Below are the code and all the weights of a small trained network. Each question names an input and a class and asks about switching units off, where a switched-off unit gives its printed mean instead of its output.

import numpy as np


def w(rows, s, z=0):
    codes = np.array(rows[::2]) - 128.0
    scale = np.full(codes.shape[1], s)
    scale[-1] = z or s
    return codes * scale


def f(y):
    return y / 2 * (1 + np.tanh(0.7978845608 * (y + 0.044715 * y**3)))


def log_softmax(a):
    a = a - a.max(-1, keepdims=True)
    return a - np.log(np.exp(a).sum(-1, keepdims=True))


def net(x, mask):
    res = np.array(x, float).reshape(1, 7) / 4 @ E
    y = f(res @ A[0][:, :-1].T + A[0][:, -1])
    res = res + np.where(mask, y, B[0][:, -1]) @ B[0][:, :-1]
    return log_softmax(res[-1] @ U[:, :-1].T + U[:, -1])


A, B = {}, {}
E = w([
[88,44,119,89,21,149,142,123,182,163,208,48],'x0',
[136,179,129,160,156,94,92,98,171,178,149,53],'x1',
[129,124,123,131,122,125,128,120,126,121,115,115],'x2',
[133,127,127,127,131,128,126,131,123,126,128,125],'x3',
[151,93,3,146,156,121,130,95,178,154,148,170],'x4',
[130,131,130,140,123,130,127,121,112,142,138,142],'x5',
[190,190,93,120,62,149,144,188,146,93,139,124],'x6',
],0.0068)
A[0] = w([
[108,58,135,117,57,136,134,118,143,149,169,92,13],'n0',
[125,88,175,147,179,128,146,53,106,170,111,145,80],'n1',
[200,176,129,124,86,139,158,151,145,120,133,128,59],'n2',
[160,185,86,105,71,139,123,156,114,136,126,119,47],'n3',
[148,185,137,110,160,122,121,76,190,157,151,48,66],'n4',
[86,47,165,110,174,125,124,81,111,160,116,117,51],'n5',
[132,37,138,77,86,159,159,139,119,71,100,203,102],'n6',
[128,122,47,128,139,125,135,86,154,135,142,157,3],'n7',
[102,166,255,120,86,132,132,129,95,116,128,101,11],'n8',
],0.0094,0.0046)
B[0] = w([
[176,222,149,92,224,129,128,124,94,80,61,230,223],'n0',
[86,172,105,105,108,128,128,147,157,75,143,134,188],'n1',
[37,130,106,134,103,132,126,102,152,43,103,129,168],'n2',
[49,112,116,174,106,95,106,109,174,58,132,143,156],'n3',
[95,101,155,179,129,125,118,182,31,160,139,98,191],'n4',
[95,127,106,148,40,130,116,176,161,41,142,131,193],'n5',
[106,143,146,202,148,93,97,137,97,195,151,34,254],'n6',
[145,43,50,133,160,131,122,147,133,164,84,140,155],'n7',
[178,41,2,136,155,138,134,111,159,175,112,175,231],'n8',
],0.014,0.0048)
U = w([
[154,224,148,115,202,127,116,139,80,75,35,203,38],'0',
[153,1,47,122,126,139,133,137,180,173,113,151,49],'1',
[49,125,132,134,30,121,121,149,191,32,149,115,52],'2',
[136,116,158,101,104,139,134,147,131,143,148,116,254],'3',
[103,132,177,190,124,97,109,174,64,179,143,52,46],'4',
[144,127,160,111,96,144,150,105,146,132,127,113,237],'5',
[132,125,151,95,111,132,140,120,157,138,149,122,225],'6',
],0.0084,0.0095)

Each question gives the input, the list of numbers given to net, and the class t.
The units are the neurons (one row each of A and B). Each row of codes is followed by its name. A weight is (code - 128) times the scale printed after its matrix; where a second scale follows, it is the last column's (A, B and U).
mask holds one flag per neuron, in row order. A switched-off neuron (its flag False) gives its mean, the last column of its row in B, instead of its output. The means were averaged over made-up inputs and are rounded, as every weight is.
A unit's drop is (log p(t) with every unit on - log p(t) with that unit switched off) / (log p(t) with every unit on - log p(t) with every unit switched off).
The circuit of an input: a set's keep is (log p(t) with only the set's units on - log p(t) with every unit switched off) / (log p(t) with every unit on - log p(t) with every unit switched off). Starting from all 9 units, units are removed one at a time, each time the one whose removal leaves the highest keep (on an exact tie, the one counted first), for as long as the keep stays at least 0.8.
circuit, biggest first: the units of the circuit, biggest drop first
unit that matters most: the unit with the biggest drop
top k neurons: the k neurons with the biggest drops, biggest first
drop when u is switched off: that unit's drop, to one decimal
input [-4,-5,0,5,4,-1,6], class 2: top 3 neurons -> (n0 n2 n3)
input [4,-3,4,-3,4,-4,-5], class 2: top 2 neurons -> (n5 n8)
input [-1,8,4,-1,1,-2,-1], class 4: circuit, biggest first -> (n4)
input [-6,-7,-5,4,5,8,7], class 3: top 2 neurons -> (n0 n6)
input [2,8,-7,-4,2,-1,3], class 4: top 2 neurons -> (n4 n8)
input [-5,2,-6,-1,-6,2,3], class 1: circuit, biggest first -> (n8 n0)
input [-6,4,4,-1,8,-7,2], class 1: top 2 neurons -> (n7 n0)
input [6,-7,4,-2,-5,0,3], class 4: top 2 neurons -> (n6 n1)
input [-1,0,4,-4,5,2,6], class 2: top 4 neurons -> (n8 n3 n2 n0)
input [-3,6,-7,8,-6,-4,-8], class 2: circuit, biggest first -> (n5 n1)
input [-6,-7,-2,-7,4,2,-6], class 4: top 3 neurons -> (n6 n0 n8)
input [-4,-8,5,7,-6,-7,-4], class 4: top 2 neurons -> (n6 n0)
input [8,2,1,-8,8,4,-5], class 0: top 2 neurons -> (n0 n8)
input [-3,5,-6,3,-3,6,-6], class 2: circuit, biggest first -> (n1 n5)
input [6,-8,-6,-7,0,4,-7], class 4: circuit, biggest first -> (n6)
input [1,5,5,6,-3,1,-7], class 2: top 3 neurons -> (n5 n1 n6)
input [6,-7,0,3,3,-3,1], class 4: top 2 neurons -> (n6 n8)
input [0,-1,-2,0,-5,1,-6], class 2: top 3 neurons -> (n5 n1 n0)
input [2,-7,7,-5,1,-1,8], class 2: top 3 neurons -> (n2 n3 n4)
input [-6,-5,-6,5,-7,-1,1], class 1: top 2 neurons -> (n8 n0)
input [-3,-5,-2,-2,-6,4,6], class 1: unit that matters most -> n8
input [8,6,-3,7,-5,3,-7], class 0: drop when n0 is switched off -> 1.3
input [8,-6,-8,-7,-5,-1,3], class 0: drop when n0 is switched off -> 1.3
input [-1,-1,0,-5,-7,2,-1], class 1: drop when n8 is switched off -> 0.7
input [2,2,-6,-1,2,-5,6], class 2: drop when n2 is switched off -> 0.3
